In the rows, 128 means zero.
Facts:
bafur {τ=e, Σ=skeklon, Ξ=i}
baskek {τ=b, ζ=mubres, brubrul, ploto, dripla, kluskem, Ξ=h}
benos {τ=g, ζ=klopul, zoso, dripla, noskom, Σ=skibrum, Ξ=i}
bepok {τ=g, Ξ=h}
beruk {τ=f, Σ=gutum, stedar, bafur, Ξ=i}
besus {τ=a, Σ=stofore, Ξ=h}
bibon {τ=e, ζ=defli, kilon, niskoskik, Σ=skibrum, noskom, Ξ=h}
biflel {τ=c, Ξ=h}
bikli {τ=f, ζ=sabruk, gatron, ploto, tega, lobik, stastek, Ξ=i}
bitrebra {τ=b, Ξ=i}
bobrer {τ=d, Σ=stedar, Ξ=h}
bopa {τ=b, ζ=broplis, klotral, skazek, tugo, plisim, stabrotu, Ξ=h}
bregroguk {τ=e, Σ=flole, Ξ=h}
brevum {τ=a, Σ=pliklun, Ξ=i}
broplis {τ=c, Ξ=h}
broplon {τ=a, ζ=klopul, leker, flilo, sibam, Ξ=i}
brosagruk {τ=g, Σ=trusol, nistun, Ξ=h}
brubrul {τ=c, Ξ=h}
dabo {τ=a, ζ=ploto, rastino, brevum, trusol, midrur, Ξ=i}
dalo {τ=f, ζ=skudral, trifu, defli, zevir, nerepi, Ξ=i}
daskur {τ=g, ζ=postim, zeklok, rosos, Ξ=h}
datran {τ=f, ζ=druker, zomubre, niskoskik, Ξ=h}
dazek {τ=a, Ξ=h}
defli {τ=d, Ξ=i}
dodron {τ=d, ζ=druker, plobru, dropon, grostil, klegron, Ξ=h}
dograk {τ=e, Ξ=i}
dopar {τ=f, ζ=brubrul, niskoskik, Σ=kelen, Ξ=h}
draflegam {τ=g, ζ=tuplu, brevum, Σ=klegron, Ξ=i}
draklek {τ=a, Σ=zoso, trusol, Ξ=i}
dreflik {τ=f, Σ=pliklun, klivugul, Ξ=i}
dreful {τ=c, Σ=bopa, Ξ=i}
dreplo {τ=e, Ξ=h}
dripla {τ=e, Ξ=i}
drize {τ=e, ζ=klotral, tuplu, Ξ=h}
dropon {τ=e, Ξ=h}
drudra {τ=b, Σ=skibrum, Ξ=h}
druker {τ=e, Σ=pleske, klusel, Ξ=i}
dubam {τ=b, Ξ=h}
dupulem {τ=d, Σ=draflegam, Ξ=i}
febur {τ=b, ζ=postim, pibrem, Ξ=i}
feker {τ=b, ζ=dazek, grogus, brevum, trotrir, tega, Ξ=i}
figrok {τ=g, Ξ=h}
filum {τ=c, Σ=tripoflam, Ξ=i}
fime {τ=c, ζ=zoso, plisim, Ξ=h}
flestere {τ=d, ζ=sabruk, pleske, Ξ=i}
flilo {τ=c, Ξ=i}
fline {τ=b, Σ=druker, brevum, trusol, kelen, Ξ=h}
flipestek {τ=b, ζ=broplis, Σ=trusol, Ξ=h}
flogrel {τ=e, Σ=rumek, klivugul, Ξ=i}
flole {τ=b, Σ=kelen, Ξ=h}
flostu {τ=e, ζ=zuda, dograk, Σ=tugo, grumek, Ξ=i}
flugredrar {τ=g, Ξ=i}
gaguma {τ=a, ζ=grostil, Ξ=i}
gatin {τ=g, Ξ=h}
gatron {τ=b, Ξ=h}
geku {τ=d, ζ=gutum, ludrum, zeklok, zipar, Ξ=h}
gepek {τ=c, ζ=rastino, Ξ=i}
gopla {τ=f, ζ=broplis, bobrer, ludrum, bregroguk, tiseto, plizu, Ξ=i}
grabenok {τ=f, Σ=skibrum, zoso, Ξ=i}
grase {τ=b, Σ=skibrum, Ξ=h}
groflek {τ=c, ζ=zefas, Σ=skuzel, klusel, Ξ=h}
grogus {τ=d, Σ=pliklun, mipar, Ξ=h}
grostil {τ=c, Ξ=h}
grumek {τ=c, ζ=flugredrar, mipar, Σ=trusol, noskom, skeklon, Ξ=h}
grustok {τ=g, ζ=vuskes, flogrel, filum, midrur, Σ=trusol, kelen, Ξ=h}
guro {τ=g, Ξ=i}
gutum {τ=f, Σ=grustok, Ξ=i}
kelen {τ=c, ζ=kepom, brubrul, flugredrar, zipar, Ξ=i}
kepom {τ=f, Ξ=i}
kilon {τ=g, Σ=klegron, Ξ=h}
klagru {τ=f, Ξ=i}
klegron {τ=a, Σ=zoso, Ξ=i}
klerol {τ=e, ζ=bitrebra, sibam, rovu, Σ=zoso, Ξ=h}
kliflol {τ=f, ζ=lagros, skibrum, mubres, Ξ=h}
kliril {τ=b, ζ=klagru, niskoskik, Ξ=h}
klivugul {τ=f, Σ=zoso, trusol, klegron, Ξ=i}
klopul {τ=d, Ξ=i}
klotral {τ=c, Ξ=i}
klubi {τ=a, ζ=skazek, brubrul, guro, Ξ=h}
klugi {τ=e, ζ=siplon, flilo, trusol, Ξ=i}
klunam {τ=c, ζ=bregroguk, dupulem, skofi, trusol, ziklam, filum, Ξ=h}
klusel {τ=d, ζ=lagros, nalol, mipar, dreplo, Σ=skibrum, drudra, Ξ=h}
kluskem {τ=a, Ξ=i}
konuk {τ=f, Ξ=h}
kuplu {τ=c, ζ=lagros, druker, pupli, noskom, Σ=grustok, Ξ=i}
kuzis {τ=c, ζ=dreful, Ξ=i}
lagros {τ=c, Ξ=i}
leker {τ=c, Ξ=h}
leklor {τ=b, ζ=skudral, lagros, vuskes, subom, beruk, naklo, Ξ=i}
lenis {τ=d, Σ=zoso, pliklun, Ξ=h}
lobik {τ=c, Ξ=i}
ludrum {τ=g, Ξ=h}
luvus {τ=g, Σ=zoso, Ξ=i}
mavefli {τ=d, Ξ=h}
metra {τ=b, Ξ=h}
mevik {τ=d, ζ=biflel, druker, plobru, rosos, gatin, Ξ=h}
midrur {τ=e, Σ=flostu, Ξ=i}
mipar {τ=e, Ξ=h}
mubres {τ=b, Ξ=i}
muklo {τ=f, Σ=grustok, Ξ=h}
mutrak {τ=d, ζ=sestolem, figrok, rebrir, pibrem, Ξ=i}
naflak {τ=a, ζ=skazek, pupli, dubam, kilon, naklo, Ξ=h}
naklo {τ=d, Ξ=i}
nalol {τ=b, Ξ=h}
nerepi {τ=f, Ξ=h}
neskupor {τ=g, ζ=skazek, fline, Ξ=i}
niskoskik {τ=g, Ξ=i}
nistun {τ=c, ζ=tugo, nerepi, Ξ=i}
noskom {τ=c, Σ=skibrum, Ξ=i}
paflagrum {τ=b, Ξ=i}
paplidrun {τ=d, Σ=zoso, trusol, Ξ=h}
pevas {τ=g, Ξ=i}
pibrem {τ=e, Ξ=h}
pleske {τ=e, Σ=dreflik, Ξ=i}
pliklun {τ=e, Σ=zoso, Ξ=h}
plisim {τ=d, Ξ=i}
plizu {τ=a, Ξ=h}
plobru {τ=e, Σ=grustok, Ξ=h}
ploto {τ=b, Σ=pliklun, grumek, kelen, Ξ=i}
plufu {τ=e, ζ=tiseto, Ξ=h}
postim {τ=e, Ξ=h}
pupli {τ=f, Ξ=h}
puru {τ=e, ζ=figrok, klagru, dazek, beruk, Ξ=i}
rastino {τ=d, Ξ=i}
rebrir {τ=d, Σ=dreflik, Ξ=i}
releten {τ=f, ζ=flilo, klegron, Ξ=h}
renin {τ=a, ζ=lagros, kluskem, skeklon, Ξ=h}
riplur {τ=f, Σ=grustok, skeklon, Ξ=h}
rosos {τ=b, Ξ=h}
rovu {τ=g, Ξ=h}
rumek {τ=a, ζ=muklo, zeklok, triku, stular, nalol, Σ=trusol, Ξ=h}
sabruk {τ=g, Ξ=h}
safle {τ=d, ζ=trifu, zuda, veflir, Ξ=h}
sestolem {τ=e, Ξ=h}
setel {τ=d, ζ=defli, rosos, ziklam, Σ=skibrum, Ξ=h}
setron {τ=g, Σ=drudra, Ξ=i}
sibam {τ=e, Σ=stafem, Ξ=i}
sipe {τ=d, Σ=dreflik, draflegam, mipar, Ξ=i}
siple {τ=d, ζ=mubres, skazek, stular, Ξ=i}
siplon {τ=a, Σ=mavefli, bafur, Ξ=h}
siska {τ=b, ζ=mubres, Ξ=i}
skadri {τ=e, ζ=biflel, flogrel, vozir, lobik, Σ=skibrum, setel, Ξ=h}
skazek {τ=d, Ξ=h}
skeklon {τ=d, Σ=skibrum, Ξ=h}
skibrum {τ=a, Ξ=h}
skofi {τ=f, Ξ=i}
skudral {τ=d, Ξ=i}
skuplo {τ=e, ζ=broplis, konuk, skuzel, bepok, grase, mipar, naklo, Ξ=h}
skuzel {τ=g, Ξ=i}
sobrire {τ=c, ζ=skuzel, trekul, plobru, vuskes, fline, defli, brevum, Σ=klivugul, Ξ=h}
stabrotu {τ=e, Ξ=h}
stadrikon {τ=f, ζ=plobru, midrur, Ξ=h}
stafem {τ=d, ζ=bobrer, druker, kilon, bafur, Ξ=i}
stastek {τ=c, Ξ=h}
stedar {τ=a, ζ=trotin, ziklam, Ξ=h}
stistuk {τ=d, ζ=skazek, vuskes, stabrotu, Ξ=i}
stodri {τ=g, ζ=klivugul, Ξ=i}
stofore {τ=e, ζ=skibrum, drudra, Σ=bobrer, Ξ=i}
stular {τ=f, Ξ=h}
subom {τ=b, Ξ=h}
sumus {τ=c, ζ=tugo, Ξ=h}
tega {τ=d, Ξ=h}
tiseto {τ=c, Σ=pleske, kelen, Ξ=h}
trava {τ=e, ζ=zomubre, dazek, pevas, Ξ=i}
trekul {τ=b, Ξ=h}
trifu {τ=d, Ξ=h}
triku {τ=g, Σ=bopa, Ξ=h}
tripoflam {τ=e, Σ=stedar, mipar, Ξ=h}
trotin {τ=d, Ξ=h}
trotrir {τ=c, Ξ=i}
trusol {τ=a, Σ=klegron, Ξ=h}
tufli {τ=d, ζ=klotral, tuplu, gatin, Ξ=h}
tugo {τ=a, Ξ=h}
tuplu {τ=e, Σ=skeklon, Ξ=h}
veflir {τ=a, Ξ=i}
vitrer {τ=g, ζ=skazek, bafur, paflagrum, Ξ=h}
vopu {τ=c, ζ=muklo, pibrem, Σ=gutum, bafur, trusol, Ξ=h}
vozir {τ=d, Ξ=i}
vuskes {τ=f, Ξ=h}
zanek {τ=e, Σ=bobrer, metra, Ξ=i}
zefas {τ=f, Ξ=h}
zeklok {τ=c, Ξ=h}
zepek {τ=b, ζ=zevir, trusol, noskom, Ξ=i}
zevir {τ=c, Σ=groflek, Ξ=i}
ziklam {τ=c, Ξ=i}
zipar {τ=g, Ξ=h}
zoflan {τ=a, ζ=triku, bafur, Ξ=i}
zomubre {τ=b, Ξ=h}
zoso {τ=a, Ξ=h}
zuda {τ=f, Ξ=h}

Known rows:
sabruk: [100 114 113 150 111 125 139  31 139 140 136 133 146  75 147 128 105 114
 124 133 107 117 118 133 113 133 131 138 124 131 114 110]
nerepi: [130 115 114 126  96 125 127 140 128 146 147 123 120 117 146 131  97 137
 104 136 124 124 111 126 107 113 123 104 134 120 148 109]
gepek: [117 121 116 106 100 134 152 150 118 119 117 126 130 141 136 146 104 121
 127 131 137 103 147 127 131 163 108 104 127 136 114 147]
siplon: [138 139 147 143 104 148  96  94 123 136 122 122 130 110 118 121 113 121
 138 136 143 122 124 131 133 123 138 125 129 137 145  84]
tuplu: [150 122 141 130  98 142  89 134 116 142 114 115 110 118 132 110  70 135
 130 136 145 132 128 127 145 119 148 117 149 146 180  78]
metra: [126 109 109 121  92 131 119 162 116 129 137 113 119  93 100 136  81 135
 113 139 138 139 135 126 116 116 109 102 122 131 134 138]
sumus: [124 112 122 117 125 109 124 107 134 122 133 133 121 136 143 143 165 133
 125 126 126 127 137 132 121 103 131 126 116 124 134 137]
skuzel: [127 116 130 108 101 125 164 157 125 142 139 127 118 152 174 126 124 135
 124 117 110 134 110 120 138 154 153 125 140 129 141 130]
ploto: [134 136 162 133 114 167 119 147 111 151 120 116 136 125 119 108  74 127
 139 123 140 123 111 121 161 153 142 113 145 139 134 101]
dreflik: [144 155 147 118 164 158 111 212 115 129 108 118 133 154  81 108 122 123
 140 139 150 113 125 122 147 128 125 112 133 123 128 122]
paplidrun: [143 120 145 123 151 155  95 147 125 125  99 106 132 128  72 116 141 143
 141 128 138 115 147 124 142  89 159 114 123 139 126  99]
kilon: [141 115 155 125 120 141 106 142 126 148 119 112 117 134 108 103 147 148
 130 116 127 142 118 124 155 108 186 123 139 136 153  80]
naklo: [132 109 116 114 121 125 157 179 122 143 133 125 114 147 166 122 104 142
 119 110 112 140 109 121 139 156 149 130 144 120 142 141]
niskoskik: [111 110 104 128 126 133 163 131 126 141 134 129 127 126 157 115 103 128
 119 128 107 133 113 121 136 168 144 131 140 133 126 131]
gaguma: [117 133 117 109  94 131 144 158 120 117 131 127 130 146 141 146 131 120
 125 136 135 117 132 126 123 149 106 112 125 135 108 151]
zanek: [141 149 148 143 173 141 122 113 127 122 112 142 142 147 141 112 130 110
 148 127 133 123 119 128 141 142 129 159 128 132 121 134]
zomubre: [129 101 102 108  59 141 120 202 106 144 133  97 104  92  94 131  40 149
 103 145 139 138 135 125 132 124 129  82 135 141 143 117]
benos: [125 186 168 147 132 118 159 135 142  99 111 140 136 133  78 130 192 124
 163 123 140 125 158 149 162 146 109 153 140 157  97 132]
skazek: [136  90 106 114 103 117 129 151 122 157 141 113 101 126 146 115  86 158
  99 127 114 160 113 121 127 119 161 121 142 127 163 106]
setron: [127 152 139 129 136 147 134 177 116 127 118 123 124 134  82 112 124 127
 145 129 140 133 138 133 167 156 130 122 136 144 119 124]
siska: [121 131 121 124 146 126 154 158 130 113 140 137 135 135 119 138 142 127
 129 121 126 138 123 125 123 144 107 134 118 121 108 173]

Rows:
No name comes twice in this set of rows, the named rows included.
[130 144 109 167 107  96 158 109 143 122 136 133 121  71  97 121  99 144
 112 148 114 160 125 137 100 125  98 164 160 144 134 111]  skibrum
[142 178 147 148 162 142 150 159 136 111 107 127 147 143  84 113 145 134
 136 134 134 111 135 126 130 116 113 139 157 133 112 120]  grabenok
[138 138 130 158 195 140  79 132 123 159 141 130 124 112 104  90 102 116
 117 146 134 158 104 123 142 113 125 150 124 117 136 107]  muklo
[145 169 165 162 151  95 120 148 146 102 117 135 120 119  61 124 194 137
 151 121 144 161 165 151 152  97 109 161 126 141 120 133]  klusel
[132 132 143 138 152 142  94 130 125 135 125 123 129 125  82 112 141 122
 136 121 137 130 139 135 153 109 146 126 114 134 124 102]  brosagruk
[144 170 170 138  76 109 125 151 135 104 105 121 109 123  57 134 158 148
 152 132 156 132 178 158 156 115 110 122 147 159 149  99]  setel
[156 167 170 131 105 111 111 137 136 101 108 128 113 134  91 137 159 143
 147 131 152 135 161 147 139 106 114 145 139 147 145 114]  bibon
[127 146 167 105 120 149 129 138 130 118 109 126 141 165 107 130 198 121
 159 106 142 103 142 130 156 133 158 113 124 146 105 119]  draflegam
[147 151 168 118 160 125 116 139 122 115 114 141 123 184 132 128 177 109
 159 108 150 127 138 134 166 142 125 136 110 124 130 149]  kuplu
[144 141 135 123 160 155 100 154 129  99  93 113 142 117  62 134 154 142
 150 136 149 102 165 126 112  75 134 117 121 136 111 108]  klerol
[112 137 101 125 153 131 150 174 128 111 142 129 141 121 101 138 121 122
 130 131 130 144 139 125 126 141  95 128 115 126  91 181]  febur
[118 108 110 122 128 142 138 111 143 126 119 115 149 101 126 128 136 153
 115 125 105 105 115 112  90  78 168 124 138 123 123 105]  zoso

The same objects again, as new rows of numbers:
Known rows:
stadrikon: [139  86 107 114 114 110 155 145 137 129 124 139 116 177 126 142 146  78
 114 121 120 139 135 116 137 104 144 144 137 117]
kluskem: [119 108 115 133 139 149 147 152 138 118 127 160  78 138 126 158 149  78
 125 155 150 141 131 119 132  92 140 139 102 113]
vopu: [114 110 166 124 165 119 132 174 131 124 120 149 110 119 112 140 127  60
 125 136 109  97 105 159 141  88 117 143 132 116]
muklo: [136  95 132 139 185 138 135 157 142 130 128 140  83 110 109 153 144  58
 123 152 131 117  97 166 127  86 105 127  95 109]
pibrem: [141  83 109 141 140 142 141 157 135 128 119 154  62 107 117 160 159  74
 139 159 134 143 116 132 125  96 115 130  82 115]
grumek: [112 133 175 123 155 108 141 168 134 119 132 126 104 146 104 143 173  60
 124 127 121 100 118 135 139  83 131 150 124 119]
druker: [102  92 143 134 166 153 152 153 143 124 132 131 103 164 115 178 160  82
 109 138 164 142 121 145 119  76 129 122  83 117]
stafem: [119 139 127 118 133 100 160 161 143 104 138 151  89 158 127 138 169  87
 129 121 116 137 132 103 139  98 166 144 145 119]
bobrer: [ 98 148 100 130 101 130 147 145 157 147 142 153  88 162 118 159 176  84
 122 129 144 104  99 126 104  87 105 161  90 117]
stofore: [ 99 157 133 120 115 113 142 166 139 134 132 168 103 157 128 135 124  97
 127 139 108 122 101 131  99  92 126 147 132 115]
sibam: [124  80 120 132 142 151 146 153 131 125 113 171  99 138 133 165 113  94
 124 151 141 166 130 136 123  94 130 130  96 117]
datran: [145 109 112 118 135 105 150 154 139 119 125 142 111 161 124 136 154  77
 124 131 111 131 131 114 140 102 147 149 139 116]
zepek: [118 112 124 116 128 110 155 156 135 117 128 153 116 172 130 145 136 100
 121 114 119 157 135 113 136  95 159 142 147 120]
neskupor: [115 148 103 115 149 109 159 154 147 110 129 140  99 164 127 141 152  79
 123 135 114 139 131 119 126  97 160 140 133 115]
bepok: [132 124  89 132 145 122 153 142 150 126 128 132  73 155 119 157 169  66
 127 148 132 128 126 121 129  95 133 137 103 114]
bikli: [135  94 136 111 131 114 148 160 129 120 120 159 132 173 131 131 121 101
 117 127 108 162 135 115 132 103 157 137 153 114]
lobik: [128  80 109 132 121 150 145 145 128 123 121 160 103 155 128 162 134  87
 118 139 159 166 134 119 132  93 135 137  97 114]
releten: [143  81 115 115 120 113 148 152 133 128 122 150 120 169 129 140 137  87
 118 122 116 146 131 111 139 103 139 141 134 116]
paflagrum: [119 129  95 132 155 133 151 150 148 119 127 147  68 148 124 157 152  75
 125 151 140 144 126 122 128  93 145 147 106 113]
subom: [128 107  88 132 137 130 150 143 143 125 128 137  84 149 122 160 174  71
 127 143 133 135 128 121 131  93 133 145 105 118]
sumus: [133 116 103 119 127 116 150 150 137 121 126 145 110 154 121 145 167  62
 124 132 129 117 127 114 154 100 144 153 137 119]

Rows:
No name comes twice in this set of rows, the named rows included.
[110  73 147 124 107 133 141 156 131 147 119 148 142 174 120 172 138  73
 113 135 142 126 122 142 128  84 119 157  99 124]  siplon
[116  26 139 134 125 150 143 141 138 122 149 136 102 152 104 178 206  98
 107  98 174 139 111 112 123  82 119 117  86 115]  trusol
[133  97 110 128 141 152 151 142 139 124 126 146 102 164 128 153 142  88
 114 158 145 161 130 123 121  96 142 128 116 106]  skofi
[113  69 114 129 146 136 151 138 149 132 130 134 125 161 117 182 154  78
 101 106 158 135 108 149 137  83 113 142 100 120]  plobru
[124 115 136 125 133 124 140 164 120 115 121 166  99 133 126 137 142  90
 127 147 128 144 131 118 139  99 144 139 125 112]  kuzis
[112 101 170 123 166 127 143 171 130 135 114 136 118 156 118 157 138  90
 124 170 132 148 133 152 109  87 136 124  81 115]  setron
[113  77 148 138 183 142 136 165 137 118 127 159  76 106 117 160 129  91
 118 134 136 144  96 161 130  86 122 112  99 113]  rebrir
[104 124 135 130 143 132 156 154 146 127 134 116  94 189 112 169 196  88
 120 151 155 147 141 124 105  81 146 118  74 110]  skuzel
[125  62 142 129 150 121 139 160 134 121 128 143  99 129 111 156 150  85
 121 113 129 131 106 143 128  87 118 126 107 115]  flole
[113 114 120 128  99 123 133 156 133 140 121 171 118 152 123 149 130  78
 125 148 130 113 102 139 126  93 108 166 108 118]  besus
[129 108 126 134 145 148 143 157 130 121 112 171  98 131 127 152 124  79
 124 156 143 147 129 132 138  91 138 142 115 110]  dreful
[115  84 138 115 132  96 151 157 142 122 142 125 132 182 109 151 175 102
 106  88 122 134 109 124 124  92 131 134 143 115]  grustok
[116  90 102 134 182 140 152 144 153 130 135 119  88 145 111 172 156  64
 109 124 153 129 100 152 139  83 113 124 104 111]  kilon
[110 109 128 127 118 125 137 154 142 141 131 164 115 141 121 151 128  87
 123 130 120 112  94 141 113  92 105 151 110 113]  tripoflam

